Each row has a class, written after it.
[-199 -184  -56   89    9  202  -55  -78   78 -133   72   51  -34  -14
   32   64  -93   10 -105   74 -107  -79  -20   20  -35  101  -28   41
  -12  -13  160  137   -5  -84  -54   13]
paron
[-240 -116 -105  100   41   72   44   34  -98 -159   47  158  144 -184
   55    5   91  106 -148  166  -36  -57   -7    0  -73  -42 -178  -34
   45 -170 -186  114    8    4   30   73]
naput
[  47  -53 -112  412  216  387  191 -790   12 -494 -228  -77  -62   38
   59  163 -373   42  105 -154   63 -278 -160 -272  -71 -225 -317 -186
  -26  -20  244  -35  -82   59 -273 -177]
seso
[  74 -145   -4  -52   -2  105   20 -296  -28 -156 -104  188 -194  136
  -15 -112 -116    9 -131  143  143 -111 -149  -50   -3  -48  104  -84
  -45 -120  134  -14  104  142 -189   38]
Meb
[-138   67   -5   65   -1  316   25 -148    6 -198  -45   51   46   -8
   11   69  -49   58  -78   -2  111  -80  -40  -75 -139  -23   83  -59
   70   18  229   70  -11   48  -71   79]
paron
[-138 -242   98   55   32  272  -39 -113   81 -153  118  -13  -16   -4
  -90   99  -44  122 -125  -39  -25 -144   11   27  -31  -36  -31   -4
   51    7  169  120    7    2  -86  126]
paron
[-639  -22  -37  133 -177  299   15 -108  -19 -185  -91  -99  259  -45
   21  -94  -98  -83  110   -1 -163  -37   51 -179   -1  -35 -323  121
 -240  294  129  -67 -127 -108  287    9]
vadib
[   1  -56  -33   59   78  -95  201  161   36  199   47   26  146 -111
   19   34   45 -141  110   33   28  -88  123  -64  112   85 -195  -39
    9  -58 -138   32  -16   62   41  -21]
Lat
[ -81 -292   56  210   38  265  325 -322 -163  -16   51  140 -111   34
   26   98   81  185   73    9  180  -62  -44   86  133   -1 -101  -85
   23 -144   69  -63  -16  237   28 -110]
Sab
[ 169  180   20   30   50 -173  -62  106  -62  -23 -108   16   26   87
    2   68  131  100  112   -4   68  190   17   88  -57  133  154  110
  277 -166  -95  -40  -38 -111  -61  -44]
nitat
[-220  -62 -135 -113   29  146 -160  223  130 -122  251  -41   31 -381
   -9  -54   68  -85 -148  168 -159   31  108 -128   60  280   15  125
  -96  327 -281  128  -18   55  105 -176]
naput
[-167  -93  284 -282  -46  -55  -83  -58  141   47  -52   16  110   80
  163  122   -1 -252  173  143   95 -194   39   -9  -20  196    8  375
 -100  -77 -158 -101   76  -25 -224   53]
Lat
[ -49  -36 -159   98  -82   33   71  -65  -80  -37  -42  111  -21  -22
  109  -11  -58  -60   42   74  -72    4    6  -98   16  -52 -132   -9
  -34    1  -92   -3  -75  -30   50  -35]
naput
[  64  159  121  -55  -76   -8   98   -1  130   87   43  148  300  -30
  152 -125  -46  164   81  -38   -4   88   32 -108  -77  -97  -92  265
 -130  121  191  -93 -155   41   16  -18]
par
[   8  235   88  169  262  369  128 -413   21 -330   10   25   86 -391
   73  181   39  425  -93  -70   10 -399 -204 -231 -108    0  -60  -57
   55   86  173  -68 -128  154 -119 -262]
paron
[-292  104  -74   15   10   92  -68  -44  -13 -215   32   98   62 -164
  134    8 -150  -78  -17  192 -213  -98    8  -47  -42  178 -141  128
  -89   65  -42   83 -121 -127  -79    4]
Lat
[  26 -360  146  234    4  141  302 -197 -322   15 -184   22   56   16
   88 -189   78  351   60 -189  353  -31   22 -193  -74 -185 -127 -135
 -110 -147   86  -72   59  119  272  114]
ven
[-109   82    9  281   16  242  227 -217 -113  -22 -189   49    4  -59
  -39   60  262  344  102 -124  253   36  -64  -49 -119  -33   40  -55
  -80   38  199 -125  -60  158  215 -176]
naput
[-257  282 -138  -67 -100  165  -35  128  137  -50  204  -23  169  128
  184  -59   18 -124   34   14  214  204   26 -179 -124  -93  -14   47
  -92  208   87  116 -105   23   62 -158]
nitat
[ 218  -61  -14  153  -10  -37  153    4   55  115  115  190  145  -36
  104   14  -35  -11  125  -74   21    1   88  -72  -72   65 -190   33
  -26  -28  280   31  -59  -13  119  -44]
vadib
[-184   17   87   15  165   71   67  182   27    5  147  157  260  -51
   18  143   61  -43   97   73 -180   -8  -19   61  131  136  -54  177
   20  -29   29  -31 -131  -22   -3  -25]
vel
[-183 -126   40   92   -9  111  -15  -75    7 -145   12  101    3    3
   -8   48 -102  -13  -36   99  -65  -72    8  -26   11  -27  -61  -26
   97  -50   40   54  -87  -69 -106   62]
Lat
[-141  -67  -76   56 -114   82   80  -25  -60   -9   -6   54  -44   52
   80  -32   73   68   39    4  174  137   15  -70  -48   14   -8  -31
  -59  -48   68    6  -15   -5   92   -9]
paron
[ -41  183 -138   57   81   59  196  -57  -22  -45  -17   77   60  -12
  106    6  -23 -183   68   87  -75 -172  -79 -145  -21  101 -146   23
  -83   10   -7  -60  -68   66  -52  -86]
Meb
[-103    7 -167  343  224  292  207 -257 -122 -188 -221  154 -238  -67
   89  253   47  -56   20   74  200  -35   33   20 -142  144  103   77
   85 -307  -17   61   54   41 -115  -27]
seso
[-175  113  -34   20  142  -23  127   87  -44  -69    4   23  221 -185
  -59   32  144  102   37   48  -82 -101  -66   33  113  110  -68   85
  -12  -61 -240  -33   45   12   20  -25]
ven
[-360   93 -108  153  165  280 -108 -168  128  -75  215  103  -42 -315
  298   54 -301   97 -188   86 -181 -193   90  -75  -71 -298 -385  -95
 -159   97   14  133 -242   25   16 -185]
Lat
[  87  136 -110  -13   16   22  225  -82   58   30   63  142  123  103
   83 -100   11  -49   45   45  134   28  -29 -133  -11 -142  -41   74
  -35  -26  115 -117  -63  196  -71 -225]
Sab
[ 331 -108  327 -172 -268 -111 -137   41  268  400   51  215  230  544
 -134 -279   15 -186   54 -114   59  246  -92   26  -94  264  185  225
  -88   33  899   60  114 -165  129  128]
Lat
[ 130  -15 -133   17  118   43  379   36   16  -38  178  325  -99  198
   53  -68  -11 -434   45  242 -128 -120 -179 -172  123   41 -145   14
 -152 -156  165  -33  -92  174 -243  -80]
vel
[ -28  133  -20   85  224  228   17 -196   99 -196  -18 -107  -14 -118
   71   91  -84  -96    2  -93 -134 -156  -89  -46  -12   13 -232  -79
  -55   82  199  -54  -37   54   -2 -149]
nitat
[-146  188  -11    8  -12    7  150   67   38  103 -110  159   80   90
  108   71   35 -207  193  161  266   10   64  -90    0  118   21  100
   52 -188  -37   17  -11   39  -99  -12]
paron
[-310 -116 -144  198   47  477 -115 -378  161 -539   -5   29   22 -129
  174  132 -326   58 -109  -37  -59 -205   92 -181 -250  -92 -125  153
  -44  128  449  129 -159 -170  -89  -27]
nitat
[-227   36 -113  122   21  186  136 -164  -84 -123  -41  109   33  -90
  133   27  -63  -26   19   64  -20 -105  -38 -132  -53   74  -80  -66
  -62  -55   75   -1 -114   20  -13  -28]
Sab
[-101   59  -54   30  196   -1   62  220   17   -8  153  138   58   24
   89  -40   25   -8  -52  104   -9   79   31   75   51 -101  -46  143
  -26 -130  -43   66  -70  -18  -51  -65]
ven
[ 265 -131  -13 -266  -74  -43 -274 -170   93 -537 -142 -122 -591  -35
 -210 -198 -250 -118 -316   30  176   71  -17   37  -58  144  554  -36
  -76  -21  427   94  364 -164 -356  196]
Sab
[ -89  -40  -32  101   96  268  132 -101 -122   63 -191    9  151   -9
   62  264   68 -180  132   21  139 -155    9  -36    1  181   16  -13
  138   -2 -220   65   55  170  -22   45]
Sab
[-194  -90   54  165  -20  329   31 -244  -32 -199   11   44   87  -48
   55   75 -148   22   -9  -20  -88 -131    8  -96  -57  -63 -201  -21
   16   73  246   70 -156  -42  -41  101]
vel
[-107    8  -63  343   49  206  281 -177 -128   26 -129   14   -2 -100
  130   87   83  227   81  -94   71  114    1   11  -67   14  -82 -103
   28 -118   14  -63  -82   94  157  -64]
par
[-168  110   -3   60   64   73   -2  -90   28 -105   86   16   87  169
   29   46  -13   -3   95  -10   -6  200  -25   80   50  102    2   32
  110 -145  229  -44 -180 -118  -73 -128]
Sab
[-197  -95   28  104  -66  222 -125   -1  -42 -121   39  -29  150  -80
   51   60  -98   33  -76   12  -14    0   94  -12 -112  -70 -103   71
  105  199  -89  181   20  -33   50   78]
Sab
[-212  197   19  187    3   94   26  170    9   70  -68   48  168 -175
   34   77   77    1   33   18  -30  161   63   -7   50   19  -29  147
  136  123  -46   63 -101 -134   92  -13]
seso
[ 650   79   75 -334  122 -288   74  222  236  257   -3  230  338 -121
   63  189  360  -48  147 -155  281  111   -1  164 -128  416  348  271
   91 -135  217 -206  338  178   69  -89]
nitat
[-110  334  193  206  103  136   12  -61   -4 -155   51  -47  457    1
  316  347   13  378  176 -304   49  -74  143  -81 -311 -238  -74  420
  200  -22  346  -95 -397 -355   82  -59]
par
[-109   78 -127   92  159   17   50  177   18   91  141  -67  374  -80
   42  217  135  -58  130  -10  -24  -26   37  -49   83  213 -107   67
  119   -8 -296  159  -38  -48   69 -109]
vadib
[ -28 -213   83  -68  197  119 -165  157  321   45   82  168  224 -108
 -195  125  -65 -325  -74  163 -175 -177   77   -9  227  -44 -222  137
  123  116 -117  130   65  108  -78  -10]
naput
[-258 -237   24  135    6  380  -65 -137   62 -160  193   90  103  -22
   18   33 -201  231 -162   20 -100 -132   -4  -48   -6  -92  -59  -84
   49  135  290  179 -191  -10   -9   10]
paron
[ -39  -60   44  122   30   67  108  -35   29   91   -7   12  109 -103
   -3   91    4 -114   94  -29  -51  -39   53  -69  109  117 -157  -16
  107  -15  -48   21  -80  -37   -7   50]
seso
[-313 -374  475 -283   10  399 -201  -61  222 -424  138  -41   99  283
 -188 -193 -454 -343 -129   82  -35 -352    4 -402  203 -469  -17  218
 -116  357  240  -77   35   98  -86  122]
par
[ -58 -176 -294  552   25  -35  443  115 -203  385  263  166  -74 -126
  233  332  109  507   20 -101   38  266   30  463  124  169  296 -466
  428 -470  -37   63  -76  -26  226 -168]
Meb
[  46  -57   64 -133  132  -83  111  140  226   76  308  146  267   -9
   96   69  100  -27   47   12   24   61   99    4   88  -83 -129  326
    2 -194   34  -35  -74    2 -171  -44]
vel
[   2   33  -14   84  -39 -140 -154   46 -139   94  -54 -208   74   15
  -54   -6   18  111  156 -130 -121  155   15  -89  167  153  -45   59
   41   84 -317   72   -7 -253  198  -24]
vadib
[ 315  -46    3  -88  132 -133  190    4  149  142  -49  201   82  -31
   80  -38   39   30   40   72  -34  -44  -71   32   52  107   10  251
 -192  -60  110  -82   13  145 -149  -86]
par
[ -31  -43   14    6  131 -101 -140   48  -10  -54   74  -47  145  -42
  -55   55  -91  -20   76  -33 -365    9  -29   70  159  172 -189   -1
   11   -8   21  -11 -135 -205   20    2]
vel
[-348 -544 -182  137   15  286  136  165  -12  -17  371  -80  224   76
   89  -74   -4  323 -182   -5  -48  221   90  -28  103 -132  -16  114
  -98   58 -259  320 -125   24   24   91]
par
[ -12   48  -85   89  107  -59   49   33   70  111  -53  -74  106 -184
  140  222    8 -123  146  -81   32    2   33   62   24  327   12   83
  -19  -60  -77   69  191 -101   58  -99]
Sab
[-589  486 -117 -125   64  152 -213 -252  -91 -730 -305 -108 -343  -61
  -37 -232 -109  -28 -420  123  244   47 -215 -253 -159 -378  398 -145
  -66 -350  116 -107  200 -231 -181   98]
seso
[ -38  251   24  -37    5  -64  226 -314 -292 -131 -271   66  -81  -85
  104  -83    9  102  154   41  247 -197  -89  -90  -52  -56 -124 -157
 -194 -147  -37 -261   30  195   32  -50]
Sab
[-359   94 -100   30  -99   -9  -54  407 -208 -145  104  194 -132  -23
 -212   80  299   28 -182  356 -162  -37 -259  -17   82  163  367  -11
   97   40 -565  271   85  -88  -78  125]
naput
[ 130  -34   62   74  -42   33  109  -35   87   41 -178   52   43 -191
  -94   60  -43 -143   49   13 -184 -182  -44  -23   56  219   51  -56
   88   76  101  -60   75   31  -36   74]
naput
[ -18 -165  -32   -2  -96  383  143 -191  -57 -193   86   35 -271  155
  -84  274   59 -337  107   25  438   13  197 -110  164   13   82    2
  230  -65   12  189  -18   57 -217  192]
vel
[ -24   59   71  -16  -27 -109  -80   42  -42   69  -58   55   -7   84
  -59   10   41   10   31   55  -73   82   12   86   69  -59  -80  -73
  138 -103  -82  -73 -138  -40   30   47]
par
[  46  104  -39   77  229  325  220 -248   61 -121  -97  242  271   12
 -129  178  148  149   16   46  114 -146 -203   57  104  -27   43  139
   73  111  170 -125   24  333  -72 -226]
Meb
[  22 -247 -153  156   -2  164  286   41   -3  195   70   43  215    2
   99  152   23 -168   96  -23   57  -96   83   28   57  122 -181   -4
   33   93  -40  112   61  146  105   20]
Meb
[  44   10 -155   64  -49  144  220    1   -6   76    7  207  -37  109
  112   86   49 -230  103   95  189   41   48  -86   -2  -13 -120   40
    8  -45   14   74  -21  128  -54    9]
paron
[ -92  266 -137  114   40  -99  215   35  -41  170 -119   53  226 -118
  259  191   56 -175  231   80 -169 -145  105   74  -49  158 -276  146
  183 -221 -250 -126 -117  -32   25  -59]
nitat
[  39 -357  -23 -133 -230  304  124 -489 -103 -179   -2  131 -407  513
  121    1 -191 -386  130  199    2  -57 -124  -31  264    5  -25  -45
  -22  -16  255 -119 -312   62 -340  -17]
naput
[  94   57 -265  177  352  101  262  -25   17  -48  145  217 -337 -503
   96   97 -123  -88 -176  100  -30   64   53  232  157  205   56 -360
   69 -454 -124   75  289  235   -4  -51]
naput
[ -51 -182    1  282 -169  -81   -7 -122  -64   27  -10  153  108  -74
  296   44 -231  129  197   42 -103   70  171 -170  -17   98 -183   52
  208 -105  131   21 -376 -335   21  -87]
vel
[-105  208   94 -147 -160 -202 -318  175   51    3    5  132  298  239
  -52    4  -28 -116  189  187 -110  159   31   40   54  111  -68  352
  172  204 -147  -17 -157 -214  -23  -57]
Meb
[ 372   98   86   94  -63 -199  -59  -74 -179  -25 -225  -57 -205   92
 -105  -80   33   61   88   29  354  194  164  -76  -30  -11  136   -8
  398 -245 -301   57  110  -45  -94   26]
naput
[  18 -118  -23   57  153   98  106  -21   55  -64  -19 -120    8 -183
 -139  130    3 -113  -15  -52  -80 -121    9   54  161  177  -61 -113
   48   15  -35   69  118   38  -64   69]
Lat
[  32  -86  -30  145  -24   49  173 -142  -54   87 -199    4  -36 -118
   96   54  147  159    1  -34   98   -2  -48   -4  -43   32  -10  -19
  -27  -66  -28  -48   46   69   77  -35]
par
[-138 -147 -176   91  -12   60  221  -21  -21    5  147  145  -86   34
  179   71  159  -77   10   82  105  134   54   68  -40   10  -81  128
  -68 -265   44  -30   12   23   15  -96]
vel
[-437  278  147  457   62 -222  178  157 -101  117 -209 -262  164  -19
  138  412  104   14  316 -138  -23 -102  -31   44  -71  250  264 -259
  518 -568  -85 -200  -65 -433  100 -105]
vadib
[ -38  298 -178  -36    8   97   74 -131 -119    9 -236 -253   56   47
   46   19   79   27  133  -84  179  -17  -56 -234  -85 -133   63   77
 -185  148 -623   -3  112  214  -91    3]
vadib
